Each row, then roughly how far along a hidden order it lies, from 0 to 20
In the rows, zero is written as 100.
[100  51  82  55  93  75 138  88 105 102 150  87 107 112 125 121  85  52
  94  95 114 116  94  91  47  66  84  60  92 104 141  97  92  97 134 125
  72  68 151 159  86 118  68  74  87  79 152 116 129  89  97  97 117 108
 140  93 126  90 138  95  92  98  92 112  67  97  89  74 113 120 181  47
  97 108  92  92 111  99  97 133  88 147  80  99 145 119 100 126  83 113
  98 151 109 144  88 128  47 103  91  70  70 122  55  45  59 128 144 122
  84 108 110 124 144  56  79 137  79  85  90 145 123 106  98 125 100  54
  98 105  95  97  95  84  82  95 126  89 104 114 104  82  85 106 130 106
  78 106 108  82  95] -> 0
[115  77  90  59  95  87 128  71  96 103 144  78 113  98 123 105  89  45
  94  90 133 130  83  89  39  71  80  72  82 109 149  96  95  87 127 144
  76 102 154 145  84 112  69  85  55  66 163 133 121  78 108  87 118 112
 132 108 119 103 146  84 101 103  97 121  56  94 120 110  86  96 155  75
  85 112  90  92 106  96 102 123  87 104  84  86 110 110 101 171  85 104
  98 147  96 133  66 106  34 103  84  65  64 128  63  36  85 118 143 123
  88  85  96  90 146  66  79 189  73  87  92 127 104 104 105 111  78  46
 106 117  75 113 111  80  84 139 106 127  94 118 103  89  77 104 125 144
  82 103 110  87  87] -> 8
[113  79  88  64  96  96 121  76  87 101 133  76 109  92 117  98  90  54
  95  89 126 127  93  98  53  69  84  75  88 102 152  87  89  89 130 146
  74  88 149 135  90 110  82  95  63  69 159 130 113  85 113  89 116 111
 143  95 126 102 141  76 114 108  98 124  66 101 118  92 105 109 160  64
  89 107  84  95 106 101  96 123  88 121  89  83 119 112  97 157  85  92
  97 127  88 137  80 100  42 101  83  77  76 128  70  30  88 119 139 113
  86 102 112  94 146  77  78 136  78  92 101 122 111  97 103 108  71  53
 115 108  71 111 100  94  88 140 122 101  96 116 106  84  79  97 125 135
  77 105 116  81  86] -> 20
[109  43  79  60  92  66 153  86 104  99 164  90 114 101 122 122  79  32
  95  98 120 117  89  85  46  72  96  63  83 107 137  97  95  93 135 132
  69  88 138 159  85 117  57  81  70  81 160 112 130  87 103  98 114 105
 133 105 123  82 135  94  98 101  92 119  70  98  86  79 113 105 172  58
  94 119  95  90 107 102 105 137  88 145  78 104 151 115 108 135  85 122
  89 154 113 137  82 121  55  88  83  71  67 124  58  16  58 129 149 119
  89 100 113 113 134  60  80 147  82  79  83 167 121 105  96 122  97  60
 105 120  92  90  99  84  84  98 113 109  99 112 102  92  84 115 137 115
  79 117 102  73 104] -> 4
[116  72  89  65  97  91 127  69 102 102 140  79 113 102 122  93  88  42
  96  88 128 129  89  80  51  68  82  81  88 112 156 101  99  88 126 136
  67 100 139 142  81 113  66  98  72  65 156 123 119  82 108  93 117 113
 138 104 120 102 142  93 107 101  98 124  58  92 117 106  97 110 159  68
  92 112  87  94 104 100 101 125  86 140  85  84 112 112 100 173  82 107
 100 134  93 124  69 111  53 103  90  59  64 129  62  25  94 110 141 120
  88  88 102 103 140  66  90 157  75  91  96 129 104  93 102 105  75  48
 112 114  77 110 108  75  81 144 101 129  93 118 105  90  78 103 122 133
  80 104 108  86  96] -> 8
[111  63  88  57  96  96 120  72  91 100 139  76 110  95 120  97  89  49
  98  86 132 126  90  92  52  68  83  78  91 106 157  95  92  87 127 139
  67  88 147 142  86 112  75  95  71  67 157 124 116  86 113  92 121 116
 139  94 119  98 142  86 118 102  98 124  56  95 116 100 110 113 163  65
  91 112  88  95 100  99  98 127  83 122  84  83 108 112  94 160  82  96
  91 142  90 136  72  98  52 100  82  78  66 128  71  35  96 124 132 120
  85  99 110 103 146  74  80 157  80  94  97 119 111  95 104 106  72  53
 115 116  76 112 101  84  83 142 113 111  95 115 106  91  81  99 124 137
  79 104 113  84  90] -> 20
[104  50  82  52  92  70 157  88  98 101 163  92 114 102 124 125  83  39
  91  98 119 114  90  90  18  79  89  59  86 103 142  94  91  94 136 142
  74  78 150 159  89 112  63  76  72  81 162 117 130  85 102  94 117 106
 140 102 124  87 138  86  98 102  94 117  68 100  89  74 110 104 175  50
  93 112  94  90 110 100 102 137  89 149  81 105 151 119 105 132  83 113
  91 115 110 140  89 120  53  90  87  75  69 121  58  38  61 122 148 118
  89 103 113 111 141  56  80 150  82  80  85 156 122 107  97 129  97  61
 100 115  91  92  96  88  89  97 126  96 102 111 105  87  84 110 137 113
  79 116 105  77  96] -> 4
[107  45  79  48  94  79 158  88 116 100 154  89 111 114 126 112  81  49
  99  94 124 121  96  77  54  59  91  70  93 110 141 106 101  97 138 135
  73  79 132 158  81 116  60  89  97  82 147 103 130  93  99 104 113 106
 132  93 123  84 137 110  97  97  93 116  71  94  77  79 123 123 171  54
 102 116  96  94 105 103 100 138  83 154  78 101 147 114 103 123  85 126
  97 152 115 139  82 130  63  97  87  66  67 121  59  37  66 124 139 124
  84 106 112 135 132  59  86 142  83  85  89 145 126  94  94 114  96  58
  96 113  97  90  95  77  76 105 107 107 100 112 107  93  92 111 132  98
  75 112 105  75 108] -> 0
[115  77  86  64  95  90 121  70  94  99 144  76 114  92 119 101  88  40
  97  87 131 131  90  87  55  69  85  78  84 107 161  95  93  86 132 139
  62 102 143 140  86 111  69  95  50  72 160 121 117  83 114  91 116 112
 131 102 122  97 142  86 118 105  97 125  70  97 122 107  97 100 155  74
  87 115  88  95 100 100 102 124  83 130  90  86 117 108  99 165  85 101
  89 137  94 132  68  96  51  98  80  72  67 129  66  21  94 121 142 120
  85  92 107 105 147  75  80 154  80  89  94 129 108  99 104 107  73  56
 115 121  77 113 107  85  79 143 109 124  91 114 104  92  83 104 126 143
  83 106 110  80  90] -> 20
[123  71  93  82 102  97 117  80 101 104 125  75 108  94 107  89  93  68
  96  95 123 128  98  85  54  60  88  98  92 108 151  89  98  95 139 147
  84 105 143 123  88 112  76 107  84  75 153 144 116  87 109  92 117 110
 130  99 130 103 127  78 102 108  98 121  75 101 118  91 109 117 146  70
  95 110  80  97 112 109  97 123  92 123  89  82 121 116 105 166  93 105
 113 103  87 137  77 125  55 106  86  76  79 126  75  38  81 118 134 103
  91 103 117  97 136  74  85 146  70  94 103 112 108  84  94  99  61  43
 121  98  72 101 101  93  97 141  99 110  97 119 109  79  68  97 120 121
  70 106 111  87  98] -> 9
[104  45  83  57  95  78 149  95 101 102 150  87 110 101 119 113  85  58
  94 101 114 116  99  90  51  61  93  72  92 101 146  93  92 101 140 136
  79  79 142 139  90 116  66  89  91  85 154 124 123  90 101  96 117 105
 140  94 128  88 128  85  98 104  93 119  74 104  87  63 125 120 171  47
  99 110  90  93 114 107  98 135  89 144  84  99 138 122 108 124  88 115
 100 136 104 145  92 131  55  92  87  80  80 117  64  55  55 126 141 109
  90 115 121 119 131  63  82 134  79  85  92 146 125  96  91 122  91  53
 109 101  87  85  89  98  97  96 125  84 105 112 108  82  77 105 130  97
  78 115 107  77 102] -> 4
[113  42  80  63  88  66 144  89 107  99 167  86 117 100 121 122  79  26
  94 101 115 121  88  82  50  68  98  68  84 107 138  96  95  94 137 142
  71  96 138 159  86 118  55  85  69  85 158 116 131  87 104  96 116 103
 142 108 120  83 138  92  98 103  92 119  71 100  84  80 114 103 168  58
  94 132  94  90 110 105 106 137  89 145  79 105 159 117 110 140  85 125
  89 150 113 131  83 122  56  86  81  72  73 126  56  16  54 118 147 116
  88 100 113 110 131  59  80 151  81  78  80 167 128 102  94 119  98  55
 105 121  91  87 100  86  85  95 110 114  98 113 105  92  86 116 139 112
  82 117 101  72 103] -> 3
[ 97  73  92  52  96  95 134  72  95 105 137  78 109 107 124 100  92  61
  94  82 132 129  92  90  43  63  74  69  94 110 154  99  95  87 132 138
  68  81 163 142  86 112  78  88  75  64 159 123 117  81 105  91 120 118
 139  98 122 107 145  88 106  99  98 121  51  90 120 104  96 115 166  69
  92 105  88  93 104  95  98 122  83 129  87  81 101 114  93 157  82  94
 100 157  90 133  70 106  49 108  88  65  60 122  62  40 104 124 131 124
  88  92  99 108 139  62  84 145  76  95  99 117 103  98 105 107  77  54
 106 105  76 119 105  80  82 135 115 112  97 117 104  85  80  98 123 133
  83  97 112  91  90] -> 8
[114  48  77  72  96  74 149  89 110 100 161  88 111 101 122 121  84  42
  95 103 113 117  91  84  48  60  94  73  83 104 129  91  97 100 136 144
  76  98 139 158  86 115  63  86  74  88 154 126 133  92 102  96 114  99
 135 102 124  83 134  88  88 106  91 118  79 104  77  74 120 109 165  56
  93 114  89  96 115 107 100 136  91 151  80 103 160 118 112 135  88 121
 100 141 112 139  86 135  60  96  85  71  81 125  65  34  46 118 153 116
  89 106 114 107 138  61  77 140  78  78  81 150 123 103  91 118  94  54
 109 115  93  84  98  89  92  96 113 104  98 114 104  84  83 115 134 105
  75 117 107  72 100] -> 0
